Small tables with named rows and columns. After each table, cells are looked up by row and column.

Ner:
cols = Megu, Fodo, Famu, Rofe, Siv, Nopam
Sepo: [510, 485, 358, 365, 537, 550]
Pilu: [368, 427, 433, 362, 458, 337]
Lef: [377, 608, 445, 673, 560, 443]
Refib: [217, 379, 421, 563, 439, 451]
Lalumak: [341, 487, 445, 514, 237, 528]
Zil: [420, 434, 360, 391, 126, 350]
Gebepo: [466, 277, 523, 301, 350, 502]
Pulibe: [532, 501, 736, 395, 358, 456]
Zegoko: [547, 406, 310, 88, 238, 617]
Nabu: [194, 669, 242, 237, 397, 204]
Pakulub: [900, 460, 562, 540, 536, 469]
Fude: [347, 297, 430, 703, 440, 397]
Rofi: [385, 279, 338, 337, 586, 328]

What is the Rofe of Lef in Ner? 673
What is the Fodo of Pulibe in Ner? 501
What is the Nopam of Gebepo in Ner? 502
What is the Megu of Fude in Ner? 347
What is the Megu of Refib in Ner? 217
What is the Rofe of Refib in Ner? 563
What is the Siv of Rofi in Ner? 586

Table Motamob
|  | Bopunob | Gezab | Linakif | Kevo | Lavidis |
|---|---|---|---|---|---|
| Fubif | 170 | 182 | 161 | 127 | 159 |
| Figotak | 146 | 163 | 160 | 146 | 164 |
| Fam | 157 | 62 | 135 | 196 | 128 |
| Sudim | 140 | 191 | 172 | 112 | 148 |

Fam, Bopunob => 157
Fam, Gezab => 62
Fam, Kevo => 196
Fam, Linakif => 135
Fubif, Linakif => 161
Fubif, Gezab => 182
Fubif, Bopunob => 170
Fubif, Kevo => 127
Sudim, Kevo => 112
Sudim, Linakif => 172
Sudim, Bopunob => 140
Figotak, Linakif => 160
Sudim, Lavidis => 148
Figotak, Lavidis => 164
Figotak, Kevo => 146
Sudim, Gezab => 191
Fam, Lavidis => 128
Fubif, Lavidis => 159
Figotak, Bopunob => 146

Table Tet
	Mit	Vol
Rad	391	857
Rufu	169	429
Boz	797	141
Kevoto	548	226
Gagabo	336	285
Dov	737	180
Baturam	632	563

Rufu, Mit => 169
Gagabo, Mit => 336
Boz, Mit => 797
Kevoto, Mit => 548
Baturam, Mit => 632
Dov, Vol => 180
Dov, Mit => 737
Kevoto, Vol => 226

Vagomom.csv
,Mapimaf,Rir,Rize,Ledepat,Bivubap,Zad,Kefo,Tebada,Nudavo
Koregom,87,121,191,72,132,173,77,145,211
Pezo,100,136,154,99,106,194,57,142,205
Tet,122,146,152,113,125,173,64,147,205
Tir,118,140,135,130,115,176,87,144,175
Sulo,131,137,133,136,116,178,101,153,153
Per,136,144,123,146,116,165,101,148,141
Rigedi,137,149,121,156,117,160,114,142,128
Nunesip,159,160,119,167,123,157,120,144,124
Zon,162,172,113,177,129,158,123,139,114
Muf,177,169,113,188,127,159,138,142,103
Tuni,176,172,102,196,130,141,146,140,96
Kanafo,182,182,109,201,136,133,152,134,81
Dak,174,174,91,197,142,124,154,125,72
Lufim,175,186,86,216,136,121,172,119,53

Muf, Bivubap => 127
Dak, Rir => 174
Tet, Bivubap => 125
Zon, Rir => 172
Koregom, Kefo => 77
Pezo, Mapimaf => 100
Dak, Nudavo => 72
Pezo, Zad => 194
Dak, Bivubap => 142
Tet, Mapimaf => 122
Kanafo, Kefo => 152
Tet, Rir => 146

Tifus:
|  | Fegit | Bori | Magid | Pogubu | Rov | Zimun |
|---|---|---|---|---|---|---|
| Tavito | 56.47 | 54.45 | 58.58 | 33.97 | 53.94 | 69.01 |
| Dogili | 55.47 | 55.36 | 58.03 | 34.86 | 53.40 | 68.38 |
| Vabedeb | 54.81 | 58.65 | 52.37 | 29.01 | 55.92 | 70.71 |
| Binatov | 50.40 | 67.77 | 17.02 | 94.50 | 71.13 | 10.51 |
| Vebeni | 55.49 | 58.80 | 57.75 | 33.99 | 53.95 | 69.11 |
| Zikim | 55.16 | 57.42 | 66.45 | 39.10 | 50.19 | 65.29 |
| Gebogir | 57.52 | 49.47 | 58.17 | 36.07 | 51.70 | 62.38 |
| Posa | 58.65 | 48.30 | 67.17 | 35.03 | 50.79 | 67.10 |
| Mavobas | 51.04 | 60.81 | 69.73 | 24.96 | 49.71 | 56.16 |
| Pabobig | 51.24 | 48.10 | 64.05 | 46.97 | 54.29 | 48.35 |

Zimun of Vabedeb = 70.71
Magid of Posa = 67.17
Zimun of Vebeni = 69.11
Bori of Binatov = 67.77
Magid of Vabedeb = 52.37
Rov of Binatov = 71.13
Rov of Vebeni = 53.95
Bori of Gebogir = 49.47

